Each row is followed by its class.
[ -6  36  -6  62 -24  -3   7  38 -91 -36  44  31 -71 -19  10  28  -1 -32
 -70  41 -50  26   3  20  59 -11 -30  -7 -48  66 -10   4]  J_67
[-51  74 -19  52  27 -87  25  58 -42 -13  14 -15 -26  -2  11   1 -20  21
 -61  58 -53 -13  15 -19  -9 -40 -34  46 -38  28  31 -33]  J_274
[ 10 -37  -3 -14  12 -20 -12  -2 -49 -11 -10  13  14 -26  37  -7  -9 -51
  -5   8  24  10  27 -35  15  -3  29 -82 -16  -9 -19  -8]  J_91
[-41  51  -2 -10 -19  36  19  20  10  23  17 -18 -33  10 -42  13 -12 -34
 -41  18  -4   0 -26  -2 -20  -1 -12  83  19 -40  -7  21]  J_758
[-16  60 -17  35  30  29   3  44 -27 -14 -33  35 -18  -8  21  14 -18 -34
  -8 -28  10 -23  17  29  -1 -10 -15  41  27  42  13  -5]  J_807
[ 17  42 -15 -28   2   4 -30  41 -92 -25  32 -17 -55  19 -28  14  25 -29
 -56   1 -14 -30 -32  14  24  43 -47  69  -5   2  17  20]  J_91
[ 23  25  10 -51 -19 -23   1  35 -45 -18  -6 -18  17  15 -27  -7  19  22
 -42  27 -31 -22 -72  18  15  13 -35  -2  13  65  17 -16]  J_177
[ 12 -46  19 -18  18 -34 -41 -39  70  66  15 -21  28  14  14 -44   0 -35
  20 -26   8 -15  -5 -49 -61   3  17 -65  -7 -75   7   9]  J_629
[-27  40  12   6 -16 -45  12  20 -53 -21  19  12 -24   3   9 -37 -35 -27
 -12  62 -31  24 -15 -23  -4 -13  -7  30  -2   9  11  -2]  J_758
[ -4 -18  -3   6  42   1  10  81 -47  20  -1  28  12 -45  10  -3  56 -62
  12 -16  20 -21  13   9   1 -26  20  21  57   8 -13   5]  J_471
[ 27  26 -41  40   3  19  -9  22  -1  39  12  -4 -71  35 -18  31  46 -11
 -56 -11   2  -1 -16  -9 -15   2 -11  -3 -22 -26   2  10]  J_67
[-17  42 -11  -9   2 -27  28  82 -40 -45  10  19  -4  22   9   2 -16 -39
  -5  24 -21 -15   1  10 -13  17 -26  50  19  15  33  -3]  J_177
[  7  -6 -14 -32  22 -21  22  40 -11 -31  -8  -2 -19  18 -24  21  24 -16
 -34 -13  -1 -55 -27 -20  -6 -40  -1  47  -4 -31  24 -11]  J_471
[ 64  25 -32 -31  26 -16 -12  27 -39   6   0   3   3  34   9  12  57 -18
  13  -9 -15  13  -4   0  -8  10  -1 -49  17  40  12  -3]  J_177
[ 24  75 -10  26   3 -10   3  56 -52 -40 -29   2   5 -14  15  44   2 -37
  26  14  11 -58  21  27  -5   7 -11  25  29  77  12 -14]  J_75
[-30 -16  27   2 -31   6 -18 -11 -28   0  32  17 -22  32  25 -16 -92 -75
 -12   3   7 -12 -16 -17 -97 -37  25  36 -48 -37   2  -3]  J_471
[-13 -29 -11  14  11 -42 -31  43   2  62 -19   4  -2 -14   7 -55  10 -12
  -5 -17   3 -11  -3  -6 -32 -46  -8  24  20 -22  43   6]  J_274
[  0   4 -13 -28   6  14 -19 -24  25  51  -8 -11 -15   9   2 -13  57  65
 -11 -44  13  -4 -10 -19 -53  -6   9 -32  15 -33  19  12]  J_115
[ 43  24 -22 -12   2 -18  22  49  25 -25 -31  28 -13 -43 -17  71  36 -71
 -24  38  19 -27  28   0  -9 -10  20 -17  -7  45   8  18]  J_685
[-15  21  18  37  -5  25  20  32 -39 -71 -20  29 -15   4  29  42 -24 -30
  -8  23  17 -44  18   0 -16  -2   3  -1 -18  58 -10  -2]  J_75
[ 34 -35  -3 -25  -6 -17 -26 -18  14  18   0  22  30  14  -1  -7   5 -69
  28  -6 -14 -17   2 -41 -14 -10  13 -84  23  -4  -8  -4]  J_685
[ -1  15  -4  43 -25 -42   7  66 -63 -24  17  21  12  -4  -4  52 -38 -58
  -7  23 -47 -25  -3  33  32 -33 -49 -34 -36  74  12  16]  J_274
[-32   4  20  18  32   9  14   0  -8 -28  11   1  12   7  24  -6  31  29
 -19  -5  12 -23   2 -26  -1  38 -14  27   7   4   1 -12]  J_75
[ 41  11  10 -10   5 -19 -28   1   0   7  -6  12 -15 -20  13 -22  48 -10
  14 -36  22 -30  22 -11 -10   5   7 -45  27   3   7   6]  J_629
[-27  55 -10  11   8  -3  12  44 -72 -11  48  12   5  36  -3  14  59 -32
 -49   6 -37   7 -21 -29 -27  45 -27  68  52  41   4 -12]  J_471
[-40  -6  35  45  21  16  20 -18 -14 -31  22 -15   7 -53  22 -15  18  50
  -1  26  51   9  34   8 -16  17  27  63 -10  15 -16 -20]  J_685
[ 15   6   5  34   9  -9  -3  -3  21   1  15  23   3 -32   6   3   7 -20
   4   4  -8  18  14  13   1  16   9   0 -21  17  -8   3]  J_685
[ 12  16   0   1  13  27  42  55 -31 -38  -4  25 -23 -26  -6  28  63 -20
 -33  -4  44 -14   3   3 -15  16  18  13  20  16 -21   4]  J_177
[ 41   1 -45 -19  10  49 -64  -8  44  65 -45 -12 -19  43  14  -1 -23 -12
  32 -15  14  24 -16  51  -9 -13  13  15   5 -19  14  26]  J_67
[ -9  40 -45 -20   3 -47  33  92 -43  -5 -25  -3 -27  31 -23  29  15 -22
 -44  43   4 -21  16 -18 -32   8   0  -2  27 -31  22  -9]  J_91
[-25  66 -26  -8  -1  28   6  50 -14   2 -26   3 -28   0  25  50 -30 -45
 -24  17  37 -40  24  10 -56  -4  -3  29  -7   2   8  22]  J_115
[-13  19 -11  13  -5  20   8  -6   8  35   7   1 -36  27 -47  14  22 -30
 -40 -10   6  -2 -25 -20 -67 -14  13  18  32 -34 -18  -3]  J_807
[-31  69 -34  60  13   7 -15  35   8  14   6  28 -62 -36  31   7  23  13
  -3   2   2  41  82  14 -10 -17   1  49   4  38  11  16]  J_274
[-20  25  26 -51 -19  20  15   9 -95 -47   6  22  12  -1 -14   0  14 -24
 -55 -12 -30 -33 -53   2   7 -22   1  37  56  48 -28 -29]  J_471
[-48   0  48  57 -35  31 -30 -23 -42   1  74 -23 -15 -61  -2 -30   4   3
 -21 -26  13  -2  -4 -15 -32  33  -3  40  -6  -3 -14   8]  J_91
[ 17 -28  49  52 -30  68  -8 -56 -70 -72  61  19 -87 -43  27  -2  -2  -7
   7 -26  58  26  15  13  -1  -6  20  59 -51  -7 -49  27]  J_683
[  9  44 -23   8 -13 -50 -15  39 -49 -27  19 -33 -25 -15 -15  44 -10 -68
 -39  47 -48 -10   2 -15 -21 -12  -8  24 -35  34  41   8]  J_91
[ 17  -7  -6 -17  18  -2   4  35   2  22 -11  -7  -8  15 -29  18  46  13
   1  -8   0 -42 -11  13   8  -7  -9 -22  22 -15  -4   1]  J_75
[ -4  34 -11  -9  13  33   2   4 -52   9  10  30 -33  21  26  -1  41  -6
 -18 -20  15  22   6  11 -56   5  27  24  46 -11   3  13]  J_67
[ 29  21   4 -33  15 -53  27  -6  29  26  -8  -6   2  -7 -44 -27  57  27
   9  12  -5   5 -57 -28 -33 -18  34 -10  46 -49  -7   3]  J_758
[ 34 -34   5  15 -24   7   5  -3 -52 -52  35  -3 -38 -38  16  43  27 -18
   2   1  27  12  41  -5  63 -18 -21 -26 -48  30   3  24]  J_683
[-22 -26  -6 -11  -8 -27   6  52 -22  15  24  22 -23  21  -5   2   8 -57
   7  50  -4 -10  49 -30 -51 -24   5 -37  15 -14  17  11]  J_685
[ 17  35   5  19  -8  18  22 -17   1 -22  15 -34 -23 -13 -20  68   8 -16
 -42  28  23  -6 -18 -18  -7  -8  -1   7 -73  22   0  20]  J_758
[ -7  -3  24 -17 -50  41 -23  28 -73 -37  48  14 -56  20 -36  26  -4 -65
 -26   7   6 -40 -29  -3 -40  23 -13   6   4  -4 -19  47]  J_91
[ -4  21  -2  51 -10  -6   5  12   0 -14 -15  19 -10 -20  18  24 -82 -78
  15  11  44 -18  19  14 -33 -19  10  11 -34   3   1  -5]  J_807
[ 12  -4   5  -7  48 -12 -15  14 -38 -23 -20  13  -1  13  27 -23 -30 -42
  -7   8   5 -18 -40 -12 -26  11  24  -5 -15 -29 -29   1]  J_91
[ 16 -61   0  -8 -33  27 -32 -41  -3  38  15  -1  29  14   7   1  -7   5
  33 -39   9  28 -17  22  13  14 -10 -65 -19 -22  -7  25]  J_115
[ -6  83 -44  25  17   5  -1 114 -26  51 -12 -24 -55  -2   7  24  32   8
   7  17  23 -22  56  28  -9  -9 -44  48  38  22  33  14]  J_683
[-11  26  -3  25 -24  62 -27  26 -21   9 -17  -5 -59 -43  20   3 -26 -11
  -9  18  69  -7  19  61  -4 -15  14  81  -2  16   0  19]  J_67
[-44   5  31  34   7 -15  44  26 -15 -14  36  31  -4  -6  18 -34  -7 -25
  -6   4   2   3 -15 -38 -39  19  -1  30  38 -56 -38   0]  J_683
[ -12   25   17   86   10  -13    5   33 -101  -21   11  -28   22  -18
   55  -17  -45    2   -1   31    5    4   11   15   -3  -11   -7   -9
  -51   81   -8  -55]  J_177
[-36  56  12   4  -9   6  31  25 -24  28  27  -8 -31 -48 -24  23  31 -21
 -78  11   4 -43 -17 -14 -38 -29  14  -4  28 -13 -31  -9]  J_67
[ 19  35 -11 -64 -18  15   8  -4 -51 -20 -14  11  31   4 -20  69 -20 -87
 -11  -2   3  -7 -11  44  -5  -9  -4  11  35  48  13  10]  J_807
[ 14   8  -8 -38 -56 -12  -6  40 -58  30  18 -21 -28  46 -23  21  -1 -49
 -39  20  -1 -27  -2 -25 -79 -35 -10 -60 -10  12  35  -8]  J_177
[ 10  18  -3  30 -37  39  25  34 -61   7  26  31 -76 -10  -5  28   0 -48
 -70   9  25  48  21  36 -40  -6  25   5 -48   5 -28   4]  J_177
[ -9 -14   9  39   6  38  20  63 -45 -20  21  39   1 -32   2  34  32 -71
   3  27  45 -11  36  21  23  41  -7  13  24  35 -40  21]  J_685
[-62  60  14  11 -14  23  16  22 -21 -30   3  38 -22  -2  -7  -8 -31 -22
 -46  17   0   0 -20  16 -23  27 -19  91  46  26  -4  -1]  J_807
[ -8  33  20   9   8   0  33  29  12   1  19   5  -2  -8   2  17   2  43
  -5   5  16 -15 -18  13  10  30 -33 -12  -6  -9 -29  14]  J_683
[ 47 -17  -5 -27   5 -18 -35 -10 -27  50   8   5  -5  20  11 -17  45 -17
 -22 -24   0 -13 -44 -21 -35 -12   0 -70   6  -7  27  12]  J_67
[-27  32  54   9 -18  43  27 -43 -66 -98  41  16  -1 -24  14  27  14 -28
 -41  24   6  -7 -30 -51  10  23  -4  14 -10  73 -32  15]  J_758
[ 37 -16   4  -2  -3  43 -38 -58  61  62  11   5 -66  13  15 -33  42  66
  -5 -69  44  32   3 -25 -48  -2  11 -35 -26 -60   0  26]  J_683
[ -9  37   8  -8 -72  18  40 -42 -75 -52  30  12 -56 -15 -32  58   3 -22
 -71  18 -15  19 -10  -4 -43 -33  39  -8 -19   1 -52  -5]  J_115
[ 35  85 -16   2 -10 -51 -12  37 -13 -14   0  -8 -22  13  12  15 -70  12
  55  25 -51  -4  -2  59  12 -24 -36  13 -25  33  26   7]  J_683
[-12 -54  56   8 -67  37  14 -35 -33 -57  45  41 -22 -44 -13  33 -52 -84
 -29  33  14   4   6  12  -2 -19  28 -28 -57  16 -55  18]  J_685
[-31  55   0  -7 -20  28  30  46  -1 -47  -9  47 -18  20  -5  33  13  47
 -39   3 -21  -4  -9  19  11  15 -18  19  20  62  -1   1]  J_471
[ 19  68 -23 -22  -5 -27 -18  -7  26  47  12  -5 -54   1 -39  25  53   9
 -61  16 -23  15 -19  -4 -68 -20   9  27  -2   6   5  21]  J_274
[-32   7  10  -2 -21  69  -6  13  15 -41  -4  30  14 -19  22  20 -30 -29
  16  -4  45  -9  13  17  35  31  -1  51  24  36 -34  10]  J_471
[-47  64 -19 -15  25 -39  29  52   6  48  -5   0  16  27 -11  10  12  22
 -73  19 -19 -15 -17  -8 -31  10 -33  18  24 -15   8 -12]  J_274
[ 32  47  -4  36  -2 -21 -23  44 -50 -15 -35 -20 -39 -30  30   2 -16 -11
  41  43  35 -24  22  12 -29 -56   9  13 -36  77  55  14]  J_758
[ 31 -21  -4   9  46 -51  -8 -16  12  54  -5  -1  35  -8 -13 -29  41  29
  -3 -23 -14  17 -43  -3  29   0 -11 -62   5  -1   0 -20]  J_807
[-35 -25  15  50  28  -5   3 -24  62 -29   6   2  21  24  31 -28 -41  28
  49  -8  -5  -7   7 -24   6  23   0  18 -17 -50 -10 -17]  J_75
[ 37  86 -23  32  -9  -4  15  20 -15  10  20  31 -78 -33 -38  61  71 -35
 -60 -21  18 -16  16 -13 -29   0  -4 -22   4  31  -5   7]  J_807
[  9  77  22 -20 -56  -1   3  -8 -71 -44  75  27 -69  34   1  32  27  24
 -42  15 -36  19  -5 -10 -44  31 -43  -7 -14  61  19  34]  J_683
